Below are the code and all the weights of a small trained network. Each question names an input and a target symbol and asks about switching units off, where a switched-off unit gives its printed mean instead of its output.

import numpy as np


def w(rows, s, z=0):
    codes = np.array(rows[::2]) - 128.0
    scale = np.full(codes.shape[1], s)
    scale[-1] = z or s
    return codes * scale


def norm(h):
    return h / np.sqrt((h * h).mean(-1, keepdims=True) + 1e-5)


def f(y):
    return y / 2 * (1 + np.tanh(0.7978845608 * (y + 0.044715 * y**3)))


def softmax(a):
    e = np.exp(a - a.max(-1, keepdims=True))
    return e / e.sum(-1, keepdims=True)


def log_softmax(a):
    a = a - a.max(-1, keepdims=True)
    return a - np.log(np.exp(a).sum(-1, keepdims=True))


def net(x, mask):
    ids = ['βγεζηθλμστφψω'.index(c) for c in x.split()]
    T = len(ids)
    res = E[ids] + P[:T]
    u = 0
    for l in range(2):
        q, k, v = (norm(res) @ M[l].T for M in (Q, K, V))
        z = softmax(np.where(np.tri(T) > 0, q @ k.T / 3**0.5, -1e9)) @ v
        res = res + np.where(mask[u], z, O[l][:, -1]) @ O[l][:, :-1]
        u += 1
        y = f(norm(res) @ A[l][:, :-1].T + A[l][:, -1])
        res = res + np.where(mask[u : u + 4], y, B[l][:, -1]) @ B[l][:, :-1]
        u += 4
    return log_softmax(norm(res)[-1] @ U[:, :-1].T + U[:, -1])


Q, K, V, O, A, B = {}, {}, {}, {}, {}, {}
E = w([
[128,122,76,172,155],'β',
[120,120,68,172,156],'γ',
[109,120,83,161,148],'ε',
[110,109,74,167,149],'ζ',
[109,121,66,141,148],'η',
[125,104,59,162,131],'θ',
[155,135,56,128,134],'λ',
[143,188,76,117,153],'μ',
[167,168,139,254,159],'σ',
[109,100,178,230,123],'τ',
[100,187,163,159,126],'φ',
[129,131,128,127,49],'ψ',
[123,84,155,105,176],'ω',
],0.0026)
P = w([
[90,192,2,242,173],'0',
[111,184,60,215,157],'1',
[179,183,112,203,158],'2',
[201,143,181,175,183],'3',
[219,119,186,167,202],'4',
[224,94,187,193,227],'5',
],0.00093)
Q[0] = w([
[162,225,96,214,149],'L0H1',
[84,64,144,86,93],'L0H1',
[86,161,162,2,5],'L0H1',
],0.0068)
K[0] = w([
[105,114,211,93,87],'L0H1',
[145,172,21,145,148],'L0H1',
[61,175,43,255,111],'L0H1',
],0.0058)
V[0] = w([
[73,158,192,174,112],'L0H1',
[130,2,116,147,113],'L0H1',
[172,146,98,156,52],'L0H1',
],0.0054)
O[0] = w([
[81,2,138,103,145,201],'L0H1',
[198,122,109,171,64,105],'L0H1',
[57,157,114,112,37,4],'L0H1',
],0.0055,0.0003)
A[0] = w([
[142,78,130,118,105,221],'L0N1',
[75,158,144,135,72,122],'L0N2',
[139,124,80,2,94,242],'L0N3',
[184,123,232,82,168,1],'L0N4',
],0.0051,0.0018)
B[0] = w([
[40,135,102,135,137,255],'L0N1',
[151,138,207,163,140,148],'L0N2',
[38,62,146,214,139,57],'L0N3',
[253,98,148,185,172,41],'L0N4',
],0.0035,0.00044)
Q[1] = w([
[253,82,194,19,14],'L1H1',
[94,182,54,139,127],'L1H1',
[18,218,76,238,151],'L1H1',
],0.0038)
K[1] = w([
[94,103,79,42,88],'L1H1',
[119,103,161,152,154],'L1H1',
[193,145,253,205,206],'L1H1',
],0.0053)
V[1] = w([
[70,129,80,30,69],'L1H1',
[2,106,26,28,55],'L1H1',
[120,210,7,35,43],'L1H1',
],0.0022)
O[1] = w([
[184,113,222,89,127,2],'L1H1',
[253,118,206,55,136,169],'L1H1',
[163,38,180,56,134,225],'L1H1',
],0.004,0.0006)
A[1] = w([
[88,2,120,159,161,95],'L1N1',
[170,121,62,159,138,48],'L1N2',
[88,102,69,154,141,97],'L1N3',
[41,102,219,122,15,3],'L1N4',
],0.0048,0.0029)
B[1] = w([
[207,170,252,175,97,249],'L1N1',
[71,41,198,97,131,217],'L1N2',
[92,165,123,180,116,204],'L1N3',
[54,145,81,22,64,133],'L1N4',
],0.0034,0.0011)
U = w([
[61,86,246,116,216,135],'β',
[165,102,60,52,160,111],'γ',
[111,76,89,122,136,77],'ε',
[150,9,92,138,116,125],'ζ',
[204,93,74,131,60,116],'η',
[70,122,141,54,42,255],'θ',
[144,85,110,102,147,97],'λ',
[160,117,223,214,41,126],'μ',
[230,255,96,125,78,140],'σ',
[117,229,125,39,226,116],'τ',
[154,130,115,165,161,67],'φ',
[116,83,88,116,134,82],'ψ',
[54,207,72,220,156,143],'ω',
],0.0074,0.0038)

Each question gives the input, a string of symbols that net reads in full, and the target symbol t.
The units are the heads (3 rows each of Q, K, V and O) and the neurons (one row each of A and B). Each row of codes is followed by its name. A weight is (code - 128) times the scale printed after its matrix; where a second scale follows, it is the last column's (O, A, B and U).
mask holds one flag per unit, layer by layer, with each layer's heads first. A switched-off unit (its flag False) gives its mean, the last column of its rows in O or B, instead of its output. The means were averaged over made-up inputs and are rounded, as every weight is.
A unit's drop is (log p(t) with every unit on - log p(t) with that unit switched off) / (log p(t) with every unit on - log p(t) with every unit switched off).
The circuit of an input: a set's keep is (log p(t) with only the set's units on - log p(t) with every unit switched off) / (log p(t) with every unit on - log p(t) with every unit switched off). Starting from all 10 units, units are removed one at a time, each time the one whose removal leaves the highest keep (on an exact tie, the one counted first), for as long as the keep stays at least 0.8.
units of the circuit, in order: the units of the circuit, biggest drop first
top k neurons: the k neurons with the biggest drops, biggest first
k most important neurons of layer l: the k neurons of layer l with the biggest drops, biggest first
input β λ ε, target σ: units of the circuit, in order -> L0H1; L1H1
input ζ λ η σ ε β, target ω: units of the circuit, in order -> L1H1
input μ η β, target τ: units of the circuit, in order -> L0H1; L1H1
input μ φ μ ζ τ μ, target μ: top 2 neurons -> L1N1; L0N3
input λ γ β, target σ: units of the circuit, in order -> L0H1; L1H1
input τ λ λ, target μ: units of the circuit, in order -> L0H1; L0N3; L1N1
input σ μ η ζ, target τ: 2 most important neurons of layer 0 -> L0N4; L0N3
input β τ η, target μ: units of the circuit, in order -> L0H1; L1N1
input ζ τ γ θ, target μ: top 2 neurons -> L1N1; L0N1
input γ ζ ψ, target θ: units of the circuit, in order -> L1N4; L0H1
input ψ μ σ β ζ, target ω: top 2 neurons -> L0N2; L0N1
input ζ β τ β, target μ: units of the circuit, in order -> L0H1; L1N1
input τ η σ γ η, target ω: top 2 neurons -> L1N3; L1N4
input τ μ ε, target μ: units of the circuit, in order -> L0H1; L1N1
input μ φ η, target β: top 2 neurons -> L1N1; L0N3
input μ ψ θ, target θ: units of the circuit, in order -> L0H1
input λ ψ β τ, target θ: units of the circuit, in order -> L0H1; L1N4
input τ τ θ φ η, target β: units of the circuit, in order -> L0H1; L1N1
input ψ η μ, target θ: top 2 neurons -> L0N3; L1N4
input ζ η σ γ λ, target ω: top neuron -> L0N3
input ζ φ σ ζ, target β: 2 most important neurons of layer 0 -> L0N4; L0N1
input ψ ζ ζ, target θ: top 3 neurons -> L1N4; L0N2; L0N3
input τ β τ λ τ θ, target μ: 2 most important neurons of layer 0 -> L0N4; L0N1
input ω ε ε ψ, target ω: units of the circuit, in order -> L0H1; L1H1
input ψ ψ ζ η, target θ: top 2 neurons -> L1N4; L0N3
input ζ σ ψ λ, target θ: top 2 neurons -> L1N4; L0N4
input φ ζ β ψ φ σ, target θ: top 2 neurons -> L1N4; L0N4
